Each row, then roughly how far along a hidden order it lies, from 0 to 10:
In the rows, 100 means zero.
[ 94 101  91 120  95  92  65 101 104 103 110  91 118 117  66 106  72  89
  94 102 103  98] | 2
[107 101 102  95  94 112 119  95 107 114 102  97  91 127 109 100  70  95
 102  94 109  99] | 5
[ 67  97 107  76  95  98 111  92  96  93  92  99  84  90 134  93 136 137
 101 109  75 103] | 7
[ 56 100  96 102  92  74  53 101  97 111 104  97 102  79  71  94  84  85
  89  89 131  88] | 2
[110  92 107 106  98  97 104 101 102 114 103 105  78  91 102 102 102 104
 113  91 131 101] | 7
[105  96 101  99 118  80  65 104  92  83  97  97 123  60 110  99 116 109
  98 110  63 106] | 5
[101  95 102 112  95  97 115  99 106  84  97 108  99  57  81 103 127 114
 119 108  90 106] | 5
[ 78 105 100 115  98  75  64 101  98 104 102 103 135  53  60  96 120 110
  93 108 101  93] | 2
[ 82  95 106  82 101  98  94 110  87 104  96 113  66  88 124  96 141 108
 101  89 125  97] | 8
[ 45 111  92 112  94  81  21 104 100  84 105  91 102  91  68  99  72  75
  77  96  83  98] | 0
[106 107  98  94 107  96 109  91 101  98  97  91 129  93 105  96  67  94
  96 105  75 100] | 3
[134  66 110 115 105  88  75 121  98 135 108 113  77 115 104 104 140 124
  98 103 186 100] | 9
[106  99 100  93 105 102  83 104  93 112 103  96  99 123 115  99  87  94
  88  97 114  97] | 5
[100  86 104 125  88  82 114  99 116 111 101 106 100  77  63 103 102 110
 117 106 129 100] | 5
[111 109  95  78 108 132  98 100  90  81 102  89  81 159 146 104  79  91
  90  87  42 109] | 7
[113  86  99 112 102  85  67 108 100 123 108  96 102 119  92 103  87  99
  92 100 139  98] | 5
[112  98  89 110  97  90  56 102  96 120 101  91 118  97  70  98  92  90
 109 103 136  97] | 3
[ 82 103  96  88 116 105  44 112  86  73  99  99  78  91 126 100 120  92
  89  88  62 108] | 6
[ 74  92 100 114  90  80  57 104 103 106 104  99  86  84  76 101 100  95
 104  93 126  99] | 4
[122 101 105  88  92 133 146  98 106 110 101 103  61 159 135 104  87  98
 110  92 114 105] | 8
[147  95  99 105 103 123 125 105  99 127 107  99  95 167 107 108  95 103
  90 103 140  97] | 7
[ 74 114  99  95  95  84 131  91 101  77  93 106 129  39  69  90 117  96
  99 108  74  89] | 1
[134  90 102 107  99 109 116 109 101 118 104 107  89 124  99 106 123 109
 102 104 136 101] | 7
[117 116 109  71 101 125 188  85 104 107  91 102 100 126 140  95  80  95
 107  99  84  98] | 7
[102 102 100  99  95 108 109  97 101  95 102  97  98 114 105 100  89  97
 103  97  95 101] | 5
[ 93  89  97 116 103  84   7 110 101  76 112  86  84 121 105 110  86  82
  93  97 102 104] | 4
[ 92  99 100 108 103  85  63  99 102 102 105  88 117  97  83  99  69  90
  93 100  95 100] | 3
[129  74  98 120  96  93 100  99  95 114 111  97 103  93  73 106 104  98
 117 107 153 103] | 5
[ 91 106  98 105 102  88  96  91 109  89  97  93 123  72  88  99  89  98
 105 107  62 105] | 3
[ 90  99 105  88  98 102  83 102  98 103 101  98  72 117 125  98  90  95
 100  88 105 101] | 6
[156  85 110  87 104 131 144 105 104 137 103 102  63 181 155 103  88 108
 101  94 145 104] | 10
[124  84 105 107  87  97 122  92 112 129  97 106  76 127  88 106  81 100
 120  93 152  97] | 7
[116  89 109 103  98  92 154  97 107 111  92 113 107  65  90  99 119 123
 120 109 128  98] | 7
[ 87  97  99 105 100  88  76 101  99  98 102  98 107  83  88  97  96  98
  99  99  96 100] | 4
[132  72 109 122  84  88 133 105 113 155 105 117  98 110  67  98 110 115
 110  99 200  90] | 7
[143  76 111 117  96 105 120 106 111 117 103 106  91 127  96 106 102 113
 113 104 131 106] | 8
[ 96 100 103  89 104 109  83 102  97 108 101  92  85 133 129  99  87  91
  90  94  95 101] | 6
[113  91  97 110 103  93  71 107  99 112 105  99 106 110  93 104 103 101
  91 105 119  98] | 5
[178  93 108  76 103 164 150 104 104 150 109  93  39 200 187 109  52  96
  93  84 147 107] | 10
[111  90  99 108 108  96  72 106  96  92 103  98 105  94 102 103 114 106
 100 105  88 106] | 6
[ 81  67 102 153  83  35  55 104 121 135 109 106 129  32   3 100  96 113
 110 109 194  89] | 1
[106  90  87 120  99  72 106 101 102  87  99 110 109  60  43  92 146 110
  96  86 166  89] | 3
[114  92 102 107  99 101 105 105 101 106 100 102  94  98  98 104 117 108
 103 104 118 101] | 6
[111 102  95 100 104 115  77 106  96  97 105  96  87 130 114 104 100  94
  90  97  85 104] | 6
[ 88  83 101 123  92  67  59 101 111 125 107  97 106  85  61 100  78 101
  99  99 148  97] | 3
[ 48 109  89 119  95  74  12 102  97  78 105  93 109  59  59 100 104  86
  91  98  76  98] | 0
[144  90 106  88  99 125 162 100 105 119  99 111  73 140 136 102 105 112
 112  96 138 103] | 10
[ 71 119  94  83  96 120  86  99  92  81 100  95  84 118 116  98  95  83
  91  89  65  99] | 4
[ 54 120  96 101  97  83 105  87  98  82  95  97 132  46  71  92  86  90
 100  98  60  94] | 0
[ 91  88 102 121  92  72 106  99 105 109 100 110 116  49  49 100 124 117
 111 108 135  95] | 4
[105  87 100 108 103  90  64 103 105 122 110  87 103 114  90 101  65  91
  93  99 118 102] | 4
[103 114  91  92 103 120 101  99  91  81 101  95 110 121 105 103  96  94
  91 101  65 101] | 4
[ 98  95 104  93 101  97 108 103  95  90  95 108  89  70 111 100 126 111
 110 101  88 102] | 7
[ 31 123  81 111 102  76   0 100  90  43 102  88 134  40  59  99 102  77
  80 102  14  98] | 0
[101 107  98 101 100  96 120  92 103 106 100  97 120  99  91  99  74  90
  98 101  99  96] | 3
[135  92  95 105 113 104  88 106  90  85  94 102  96  90 116 102 128 108
 101 104  78 107] | 7
[ 80  98 101 104 106  82  80 107  92  69  91 111 100  33  96  99 158 117
 110 105  77 104] | 6
[102 105 105 103 107  92 104 104  90  92  99 104 103  91  94  96 118 115
  98 103 103 100] | 6
[ 96  87  96 108 102 101  47 112 100 107 105 103  65 104 100 103 117 104
  97  92 130  99] | 7
[ 98 119  92  95 100 115  87  98  99 101 105  91 110 138 102  99  61  79
  87  94  79 100] | 3
[110  73 102 127  92  82  66 111 109 119 108 104  83 102  72 106 111 109
 106  99 155 102] | 6
[134  94 107 107  97 114 121 100 104 120  98  99  84 142 106 104  85  96
  96 102 130  97] | 7
[ 80 100 102 103  89 109 123  94 109  91 101 102  85 100  88  99  98 101
 115  99 104 104] | 5
[104  91 101 118  95  85  93  97 111 113 104  98 115  93  68 102  83 103
 105 104 121  99] | 3
[ 62  99 103 103 100  65  94  96  98  87  92 109 124  17  71  92 125 110
 112 108  95  95] | 3
[108  99  95 112 106 101 102 107 102 107  94 105 105 103  91 105 118 112
  91 109 128 102] | 6
[ 99 104 104  87  99 103 151  94  98  95  92 109 103  72 104  93 112 106
 109 104  93  98] | 6
[110  78 101 113 100  80  90 113  96 112 100 117  89  68  89 100 147 119
 103 108 149  96] | 7
[ 95  93  96 120  97  85  50 101 108 109 111  90 109 104  73 104  67  87
  92 100 106 100] | 2
[ 84  96  99 106 101  90  74 109  91  87 102 103 101  70  88 100 128 104
  96 104 113  97] | 5
[ 85  70  98 132  95  50  15 108 107 111 108  99 105  51  57 102 111 108
 106 108 137 103] | 3
[ 77 121  91  86 115 105  72 105  80  67  95  96 102  83 124 101 128  97
  93  99  35 104] | 4
[107 101 108  91  94 110 155  95 107 102  94 108  83 105 117  99 102 107
 115 100 104 102] | 7
[119  88 105 120  94  84 144  90 115 115 100 101 128  74  71 104  82 111
 123 113 127  99] | 4
[128  82 106 103  99 107 108 110 101 119 102 108  70 126 115 105 122 114
 105  97 151 104] | 9
[122  95  98 103 107  97 100  98 105 108 104  89 115 126 107 101  65  98
  93 105 109 102] | 5
[108  87  93 119 101  85  63 112  95 104 106 105 109  98  73 106 128 107
  90 108 129  99] | 5
[ 98 100  92 107  94  85 101  94 105 119  97  99 107 107  59 111 104  99
  89  98 152  97] | 4
[122  93 103  93  97 109 141  92 113 120  95 100  92 101 103  99  92 105
 113  97 100  96] | 5
[111  81  97 128 101  76  14 111 105 123 116  85 104 128  79 106  66  91
  88  98 133 102] | 4
[ 74 113  94  95 100 108  51 102  93  61 101  92  88  95 118 104 108  88
  99  94  40 110] | 4
[118  81 100 120  95  77  57 103 109 116 105  99  99  90  76 102 108 112
  99 110 156  99] | 5
[127  60 103 134 106  82  23 120 115 141 122  82  96 148  88 115  64 101
  97  92 145 105] | 6
[145  79 108 112  98  99 120 102 111 137 106 100  98 139  98 104  80 108
 104 104 155 101] | 7
[118  92  98 105  98 102 106 104 104 121 106 103  93 129  93 102  95 103
  96  99 139  97] | 6
[119  86 106 109  97 106 112 106 108 122 109 103  78 142  96 101  98 104
 103  92 161  95] | 7
[ 92  96 105 105  97  98  95 102  99  95 102 106  87  94  95 102 108 103
 106  98 105 101] | 6
[ 97  90 109  99  96  82 138  94 109 112  93 107  99  65  95  94 100 113
 118 100 121  99] | 6
[126  84  97 128 103  90  15 110 105 140 123  76  99 181  88 110  35  78
  82  95 135 104] | 4
[132  89 106  98 104 105 101  98 110 132 107  87  97 148 131 100  48  96
  95  94 120 103] | 6
